Here is a tiny trained network, its code and every weight. The questions are about switching its units off for an input and a target symbol, where a switched-off unit gives its printed mean instead of its output.

import numpy as np


def w(rows, s, z=0):
    codes = np.array(rows[::2]) - 128.0
    scale = np.full(codes.shape[1], s)
    scale[-1] = z or s
    return codes * scale


def f(y):
    return np.maximum(y, 0)


def softmax(a):
    e = np.exp(a - a.max(-1, keepdims=True))
    return e / e.sum(-1, keepdims=True)


def log_softmax(a):
    a = a - a.max(-1, keepdims=True)
    return a - np.log(np.exp(a).sum(-1, keepdims=True))


def net(x, mask):
    ids = ['ΛΞΦΨβδεζηθτ'.index(c) for c in x.split()]
    T = len(ids)
    res = E[ids] + P[:T]
    u = 0
    for l in range(3):
        r = res
        for j in range(2):
            rows = slice(2 * j, 2 * j + 2)
            q, k, v = (r @ M[l][rows].T for M in (Q, K, V))
            z = softmax(np.where(np.tri(T) > 0, q @ k.T / 2**0.5, -1e9)) @ v
            o = O[l][rows]
            res = res + np.where(mask[u + j], z, o[:, -1]) @ o[:, :-1]
        u += 2
        y = f(res @ A[l][:, :-1].T + A[l][:, -1])
        res = res + np.where(mask[u : u + 4], y, B[l][:, -1]) @ B[l][:, :-1]
        u += 4
    return log_softmax(res[-1] @ U[:, :-1].T + U[:, -1])


Q, K, V, O, A, B = {}, {}, {}, {}, {}, {}
E = w([
[138,109,148],'Λ',
[149,144,89],'Ξ',
[147,119,146],'Φ',
[163,137,129],'Ψ',
[143,102,166],'β',
[128,76,150],'δ',
[127,103,103],'ε',
[113,134,122],'ζ',
[127,161,129],'η',
[99,190,132],'θ',
[17,2,125],'τ',
],0.0052)
P = w([
[153,138,143],'0',
[172,53,23],'1',
[67,171,85],'2',
[160,25,80],'3',
[41,166,139],'4',
[156,32,210],'5',
[1,158,101],'6',
],0.0057)
Q[0] = w([
[75,83,101],'0.h1',
[136,110,76],'0.h1',
[137,31,130],'0.h2',
[6,163,131],'0.h2',
],0.023)
K[0] = w([
[106,179,186],'0.h1',
[136,82,177],'0.h1',
[178,211,129],'0.h2',
[6,134,196],'0.h2',
],0.02)
V[0] = w([
[101,173,219],'0.h1',
[77,148,80],'0.h1',
[106,8,140],'0.h2',
[84,86,131],'0.h2',
],0.016)
O[0] = w([
[172,239,219,3],'0.h1',
[75,171,62,147],'0.h1',
[5,2,191,214],'0.h2',
[51,108,136,172],'0.h2',
],0.0091,0.0019)
A[0] = w([
[161,125,239,247],'0.n1',
[196,177,248,126],'0.n2',
[183,97,77,61],'0.n3',
[198,200,113,175],'0.n4',
],0.011,0.0016)
B[0] = w([
[129,98,3,239],'0.n1',
[232,77,133,201],'0.n2',
[111,66,158,251],'0.n3',
[109,180,220,222],'0.n4',
],0.014,0.0015)
Q[1] = w([
[57,2,114],'1.h1',
[132,177,92],'1.h1',
[81,185,177],'1.h2',
[185,108,77],'1.h2',
],0.016)
K[1] = w([
[117,10,11],'1.h1',
[95,244,135],'1.h1',
[109,129,52],'1.h2',
[133,142,195],'1.h2',
],0.013)
V[1] = w([
[150,181,133],'1.h1',
[145,32,167],'1.h1',
[126,122,3],'1.h2',
[112,106,64],'1.h2',
],0.0062)
O[1] = w([
[169,138,172,52],'1.h1',
[115,128,2,253],'1.h1',
[81,91,13,138],'1.h2',
[100,120,65,140],'1.h2',
],0.0061,0.0052)
A[1] = w([
[126,131,132,93],'1.n1',
[103,180,185,98],'1.n2',
[85,253,92,250],'1.n3',
[135,56,90,191],'1.n4',
],0.013,0.0022)
B[1] = w([
[130,126,126,128],'1.n1',
[92,195,73,140],'1.n2',
[130,7,215,166],'1.n3',
[129,181,51,251],'1.n4',
],0.017,0.012)
Q[2] = w([
[237,178,91],'2.h1',
[5,91,170],'2.h1',
[98,143,182],'2.h2',
[172,132,173],'2.h2',
],0.018)
K[2] = w([
[250,195,131],'2.h1',
[14,60,115],'2.h1',
[41,151,120],'2.h2',
[86,178,140],'2.h2',
],0.016)
V[2] = w([
[253,91,75],'2.h1',
[83,94,39],'2.h1',
[110,104,125],'2.h2',
[178,89,124],'2.h2',
],0.014)
O[2] = w([
[60,11,139,210],'2.h1',
[27,178,176,254],'2.h1',
[161,124,120,114],'2.h2',
[135,82,88,159],'2.h2',
],0.011,0.013)
A[2] = w([
[212,78,149,5],'2.n1',
[79,132,221,183],'2.n2',
[155,127,246,38],'2.n3',
[130,23,84,190],'2.n4',
],0.011,0.0028)
B[2] = w([
[54,11,98,164],'2.n1',
[224,50,102,208],'2.n2',
[163,166,25,138],'2.n3',
[172,235,223,251],'2.n4',
],0.012,0.024)
U = w([
[88,133,171,158],'Λ',
[225,142,4,198],'Ξ',
[95,189,180,11],'Φ',
[203,171,201,23],'Ψ',
[137,45,216,5],'β',
[75,58,101,213],'δ',
[40,250,42,131],'ε',
[186,238,100,69],'ζ',
[190,94,146,231],'η',
[203,40,111,180],'θ',
[57,99,85,147],'τ',
],0.0035,0.0028)

Each question gives the input, a string of symbols that net reads in full, and the target symbol t.
The units are the heads (2 rows each of Q, K, V and O) and the neurons (one row each of A and B). Each row of codes is followed by its name. A weight is (code - 128) times the scale printed after its matrix; where a second scale follows, it is the last column's (O, A, B and U).
mask holds one flag per unit, layer by layer, with each layer's heads first. A switched-off unit (its flag False) gives its mean, the last column of its rows in O or B, instead of its output. The means were averaged over made-up inputs and are rounded, as every weight is.
A unit's drop is (log p(t) with every unit on - log p(t) with that unit switched off) / (log p(t) with every unit on - log p(t) with every unit switched off).
The circuit of an input: a set's keep is (log p(t) with only the set's units on - log p(t) with every unit switched off) / (log p(t) with every unit on - log p(t) with every unit switched off). Starting from the 12 units with the biggest drops (on a tie, the unit counted first), units are removed one at a time, each time the one whose removal leaves the highest keep (on an exact tie, the one counted first), for as long as the keep stays at least 0.8.
units of the circuit, in order: the units of the circuit, biggest drop first
unit that matters most: the unit with the biggest drop
top k neurons: the k neurons with the biggest drops, biggest first
k most important neurons of layer l: the k neurons of layer l with the biggest drops, biggest first
which heads matter: for each layer, one digit per head in row order, 1 if its drop is at least 0.15 and else 0, layers parted by /
input θ Φ ε, target Ξ: 3 most important neurons of layer 1 => (1.n2 1.n4 1.n3)
input δ τ ε Ξ, target δ: which heads matter => 11 / 01 / 10
input ε τ Ψ Ξ θ Ψ Λ, target Ξ: which heads matter => 11 / 10 / 11
input η Ψ β ε τ Φ Ψ, target ε: units of the circuit, in order => (0.h2 2.h1)
input Ξ Ψ Φ ζ Ξ β, target Ξ: top neuron => (0.n4)
input β τ θ, target ε: which heads matter => 01 / 00 / 10
input ζ β β β Ψ Ψ, target ζ: which heads matter => 11 / 00 / 10
input Ξ β δ τ τ Ψ ζ, target ε: units of the circuit, in order => (0.h2 2.h1)
input Ξ Λ ζ ε, target Ξ: units of the circuit, in order => (0.n4 2.h1 0.h2 1.n4)
input η δ Ψ Λ τ, target ε: units of the circuit, in order => (0.h2 2.h1)
input Ξ Ξ ζ Ξ, target Ξ: top 4 neurons => (0.n4 1.n4 1.n2 1.n3)
input β Φ ε ε, target β: 2 most important neurons of layer 0 => (0.n1 0.n2)
input β Ψ δ Ξ β Ψ, target β: which heads matter => 10 / 01 / 10
input ζ Ξ τ δ Φ, target ε: unit that matters most => 0.h2
input ε ε Λ τ, target ε: units of the circuit, in order => (1.n4 2.n2 1.n3)
input ζ Ξ Ψ Ξ, target ζ: top 2 neurons => (2.n4 0.n4)
input θ Φ ε Φ, target θ: 3 most important neurons of layer 1 => (1.n3 1.n4 1.n2)
input Ψ ε ζ Ψ ε δ θ, target Ξ: which heads matter => 11 / 10 / 10
input ζ τ ε ζ, target ζ: 2 most important neurons of layer 1 => (1.n4 1.n3)
input Ξ β ζ Ψ, target Ξ: top 2 neurons => (0.n4 1.n4)
input Φ δ β Ψ δ Ψ, target Φ: 3 most important neurons of layer 0 => (0.n2 0.n1 0.n4)
